Below are the code and all the weights of a small trained network. Each question names an input and a class and asks about switching units off, where a switched-off unit gives its printed mean instead of its output.

import numpy as np


def w(rows, s, z=0):
    codes = np.array(rows[::2]) - 128.0
    scale = np.full(codes.shape[1], s)
    scale[-1] = z or s
    return codes * scale


def f(y):
    return y / 2 * (1 + np.tanh(0.7978845608 * (y + 0.044715 * y**3)))


def log_softmax(a):
    a = a - a.max(-1, keepdims=True)
    return a - np.log(np.exp(a).sum(-1, keepdims=True))


def net(x, mask):
    res = np.array(x, float).reshape(1, 7) / 4 @ E
    y = f(res @ A[0][:, :-1].T + A[0][:, -1])
    res = res + np.where(mask, y, B[0][:, -1]) @ B[0][:, :-1]
    return log_softmax(res[-1] @ U[:, :-1].T + U[:, -1])


A, B = {}, {}
E = w([
[122,208,122,95,247,151,197],'x0',
[136,114,127,128,138,127,125],'x1',
[163,111,123,134,131,140,127],'x2',
[101,152,132,124,118,122,131],'x3',
[155,121,85,16,92,125,89],'x4',
[104,126,125,123,131,122,130],'x5',
[107,93,254,82,115,196,145],'x6',
],0.016)
A[0] = w([
[111,153,214,127,99,185,117,166],'N1',
[132,136,91,207,117,89,136,255],'N2',
[153,123,61,41,101,62,112,189],'N3',
[104,119,78,173,78,82,38,225],'N4',
[137,137,97,26,109,150,96,152],'N5',
[134,155,168,75,177,207,239,114],'N6',
[175,186,73,71,199,137,182,156],'N7',
[118,69,162,146,47,98,83,245],'N8',
[104,90,158,191,150,122,124,242],'N9',
[151,142,94,6,90,129,114,165],'N10',
[97,122,163,154,80,132,119,132],'N11',
[129,221,32,143,152,80,147,200],'N12',
],0.013,0.0083)
B[0] = w([
[117,95,151,84,134,185,167,187],'N1',
[143,188,87,170,124,119,185,206],'N2',
[143,137,84,144,106,98,37,212],'N3',
[197,184,76,151,44,175,100,211],'N4',
[64,59,146,114,112,113,2,193],'N5',
[56,147,102,102,195,175,101,232],'N6',
[67,117,126,183,182,96,104,241],'N7',
[154,118,152,69,14,140,145,206],'N8',
[118,186,203,139,109,173,189,183],'N9',
[151,76,138,112,135,113,69,207],'N10',
[145,115,122,102,103,141,163,154],'N11',
[158,100,114,183,166,80,140,253],'N12',
],0.014,0.026)
U = w([
[147,232,64,237,43,159,186,141],'0',
[170,138,29,149,57,106,2,129],'1',
[113,196,89,231,222,57,219,237],'2',
[82,34,53,212,168,15,48,80],'3',
[110,101,227,118,34,180,204,149],'4',
[130,17,199,20,44,118,52,77],'5',
[60,193,122,113,209,215,150,197],'6',
[28,44,156,69,180,142,19,3],'7',
],0.0086,0.0037)

Each question gives the input, the list of numbers given to net, and the class t.
The units are the neurons (one row each of A and B). Each row of codes is followed by its name. A weight is (code - 128) times the scale printed after its matrix; where a second scale follows, it is the last column's (A, B and U).
mask holds one flag per neuron, in row order. A switched-off neuron (its flag False) gives its mean, the last column of its row in B, instead of its output. The means were averaged over made-up inputs and are rounded, as every weight is.
A unit's drop is (log p(t) with every unit on - log p(t) with that unit switched off) / (log p(t) with every unit on - log p(t) with every unit switched off).
The circuit of an input: a set's keep is (log p(t) with only the set's units on - log p(t) with every unit switched off) / (log p(t) with every unit on - log p(t) with every unit switched off). Starting from all 12 units, units are removed one at a time, each time the one whose removal leaves the highest keep (on an exact tie, the one counted first), for as long as the keep stays at least 0.8.
units of the circuit, in order: the units of the circuit, biggest drop first
top k neurons: the k neurons with the biggest drops, biggest first
drop when u is switched off: that unit's drop, to one decimal
input [5,-6,1,-3,-5,7,1], class 6: units of the circuit, in order -> [N6]
input [1,3,-5,7,-7,-6,1], class 6: top 3 neurons -> [N8 N12 N4]
input [-3,-7,3,0,0,-7,0], class 0: top 2 neurons -> [N5 N10]
input [7,-3,0,-7,0,8,-7], class 2: top 3 neurons -> [N5 N10 N2]
input [7,3,1,-6,-3,-8,0], class 2: top 2 neurons -> [N7 N5]
input [7,4,6,-1,0,-5,-6], class 2: top 2 neurons -> [N5 N10]
input [1,-7,-4,-7,-8,-6,-8], class 2: top 2 neurons -> [N12 N8]
input [1,-3,1,-4,-6,-3,4], class 6: top 2 neurons -> [N8 N6]
input [5,-3,7,2,-6,8,1], class 6: top 2 neurons -> [N6 N12]
input [6,8,7,6,2,0,0], class 3: top 2 neurons -> [N7 N1]
input [0,-5,1,-1,-8,1,5], class 4: top 2 neurons -> [N7 N9]
input [1,2,5,1,-5,7,8], class 6: drop when N6 is switched off -> 2.0
input [1,3,0,-2,-2,7,-5], class 2: top 2 neurons -> [N8 N12]
input [3,-4,-6,3,1,-4,2], class 7: units of the circuit, in order -> [N2]
input [5,5,7,2,-1,5,-4], class 2: drop when N5 is switched off -> 0.3
input [3,4,-5,6,3,1,-6], class 3: drop when N6 is switched off -> 0.0
